Below are the code and all the weights of a small trained network. Each question names an input and a class and asks about switching units off, where a switched-off unit gives its printed mean instead of its output.

import numpy as np


def w(rows, s, z=0):
    codes = np.array(rows[::2]) - 128.0
    scale = np.full(codes.shape[1], s)
    scale[-1] = z or s
    return codes * scale


def f(y):
    return np.maximum(y, 0)


def log_softmax(a):
    a = a - a.max(-1, keepdims=True)
    return a - np.log(np.exp(a).sum(-1, keepdims=True))


def net(x, mask):
    res = np.array(x, float).reshape(1, 6) / 4 @ E
    y = f(res @ A[0][:, :-1].T + A[0][:, -1])
    res = res + np.where(mask, y, B[0][:, -1]) @ B[0][:, :-1]
    return log_softmax(res[-1] @ U[:, :-1].T + U[:, -1])


A, B = {}, {}
E = w([
[212,98,185,16,148,107,146,155],'x0',
[125,130,125,125,127,132,123,137],'x1',
[128,130,129,128,127,126,128,126],'x2',
[217,192,88,158,223,149,195,162],'x3',
[138,254,150,106,127,203,74,40],'x4',
[123,126,126,123,134,134,124,134],'x5',
],0.0094)
A[0] = w([
[132,135,227,58,81,151,79,82,118],'N1',
[95,106,186,88,77,137,105,98,167],'N2',
[130,101,38,206,159,98,187,181,146],'N3',
[142,152,219,18,102,136,97,99,122],'N4',
[143,123,32,243,187,120,188,162,142],'N5',
[128,135,232,53,98,127,63,66,118],'N6',
[140,249,120,136,142,230,93,56,92],'N7',
[231,86,208,21,197,82,196,188,224],'N8',
[222,87,161,51,181,93,144,169,15],'N9',
[120,8,155,121,88,44,167,201,254],'N10',
[129,111,17,253,169,108,174,178,141],'N11',
[142,141,170,65,81,122,91,94,121],'N12',
[123,134,227,46,99,147,80,76,120],'N13',
[11,30,145,147,11,80,77,107,49],'N14',
[22,63,159,123,48,94,81,106,213],'N15',
[118,50,153,94,118,50,140,173,34],'N16',
[209,96,153,53,156,108,164,168,20],'N17',
[201,194,124,97,200,151,178,135,2],'N18',
[233,204,110,135,213,178,176,151,148],'N19',
[110,10,147,88,114,41,174,189,45],'N20',
[137,139,220,39,103,129,73,98,123],'N21',
[204,83,172,50,143,96,158,166,118],'N22',
[130,134,116,122,124,116,111,145,122],'N23',
],0.0051,0.0061)
B[0] = w([
[187,65,171,123,130,141,153,180,180],'N1',
[174,86,150,140,112,160,132,153,186],'N2',
[172,96,188,67,170,120,207,179,194],'N3',
[187,71,163,117,123,133,156,173,180],'N4',
[160,103,177,53,166,126,211,175,203],'N5',
[175,68,163,126,130,137,155,174,183],'N6',
[51,165,46,144,116,122,83,51,197],'N7',
[140,69,103,215,56,212,43,108,244],'N8',
[39,232,62,81,163,48,134,54,160],'N9',
[51,225,75,61,182,48,164,79,255],'N10',
[170,100,180,57,159,108,211,167,205],'N11',
[160,87,158,110,134,144,143,157,164],'N12',
[180,70,157,122,131,135,153,171,181],'N13',
[41,230,52,74,172,58,139,50,207],'N14',
[100,116,79,185,80,181,57,73,240],'N15',
[151,58,121,215,65,207,74,117,160],'N16',
[56,231,73,75,164,59,137,60,155],'N17',
[123,46,88,253,32,247,23,84,155],'N18',
[62,184,72,112,145,91,126,73,210],'N19',
[115,96,89,201,73,195,40,91,184],'N20',
[184,73,158,117,130,136,157,165,179],'N21',
[85,156,54,159,113,138,87,66,181],'N22',
[125,124,131,135,135,135,137,121,129],'N23',
],0.0067,0.0095)
U = w([
[79,203,93,71,175,61,145,96,133],'0',
[127,87,119,233,55,196,70,121,52],'1',
[190,73,249,73,147,121,195,242,253],'2',
],0.012,0.00075)

Each question gives the input, the list of numbers given to net, and the class t.
The units are the neurons (one row each of A and B). Each row of codes is followed by its name. A weight is (code - 128) times the scale printed after its matrix; where a second scale follows, it is the last column's (A, B and U).
mask holds one flag per neuron, in row order. A switched-off neuron (its flag False) gives its mean, the last column of its row in B, instead of its output. The means were averaged over made-up inputs and are rounded, as every weight is.
A unit's drop is (log p(t) with every unit on - log p(t) with that unit switched off) / (log p(t) with every unit on - log p(t) with every unit switched off).
The circuit of an input: a set's keep is (log p(t) with only the set's units on - log p(t) with every unit switched off) / (log p(t) with every unit on - log p(t) with every unit switched off). Starting from the 12 units with the biggest drops (on a tie, the unit counted first), units are removed one at a time, each time the one whose removal leaves the highest keep (on an exact tie, the one counted first), for as long as the keep stays at least 0.8.
units of the circuit, in order: the units of the circuit, biggest drop first
unit that matters most: the unit with the biggest drop
top k neurons: the k neurons with the biggest drops, biggest first
drop of u: that unit's drop, to one decimal
input [7,-3,-1,8,6,-8], class 1: units of the circuit, in order => N18
input [-1,7,-2,-6,-1,0], class 0: top 3 neurons => N14; N8; N10
input [3,3,-3,8,8,6], class 1: top 2 neurons => N18; N10
input [2,-7,-8,2,3,-2], class 1: top 2 neurons => N10; N14
input [7,2,-5,6,1,4], class 1: top 2 neurons => N8; N18
input [5,-6,4,3,-6,7], class 0: top 2 neurons => N10; N9
input [0,8,-8,-8,-6,3], class 0: top 4 neurons => N10; N14; N8; N18
input [0,-1,-4,6,-1,-4], class 2: top 2 neurons => N14; N10
input [6,5,-5,4,2,7], class 1: top 4 neurons => N8; N18; N10; N14
input [-7,-1,-3,-1,-8,-5], class 0: top 2 neurons => N10; N14
input [4,-1,-4,0,-8,-2], class 1: top 3 neurons => N8; N20; N16
input [2,4,0,8,8,8], class 1: top 3 neurons => N18; N10; N14
input [5,-1,5,-4,-6,4], class 1: top 2 neurons => N8; N20
input [5,-7,-7,-3,-1,2], class 1: unit that matters most => N8
input [1,-1,2,-7,2,8], class 2: drop of N20 => 0.1
input [7,7,-2,3,-1,2], class 0: drop of N14 => -0.1
input [6,4,2,2,5,4], class 1: drop of N8 => 0.1
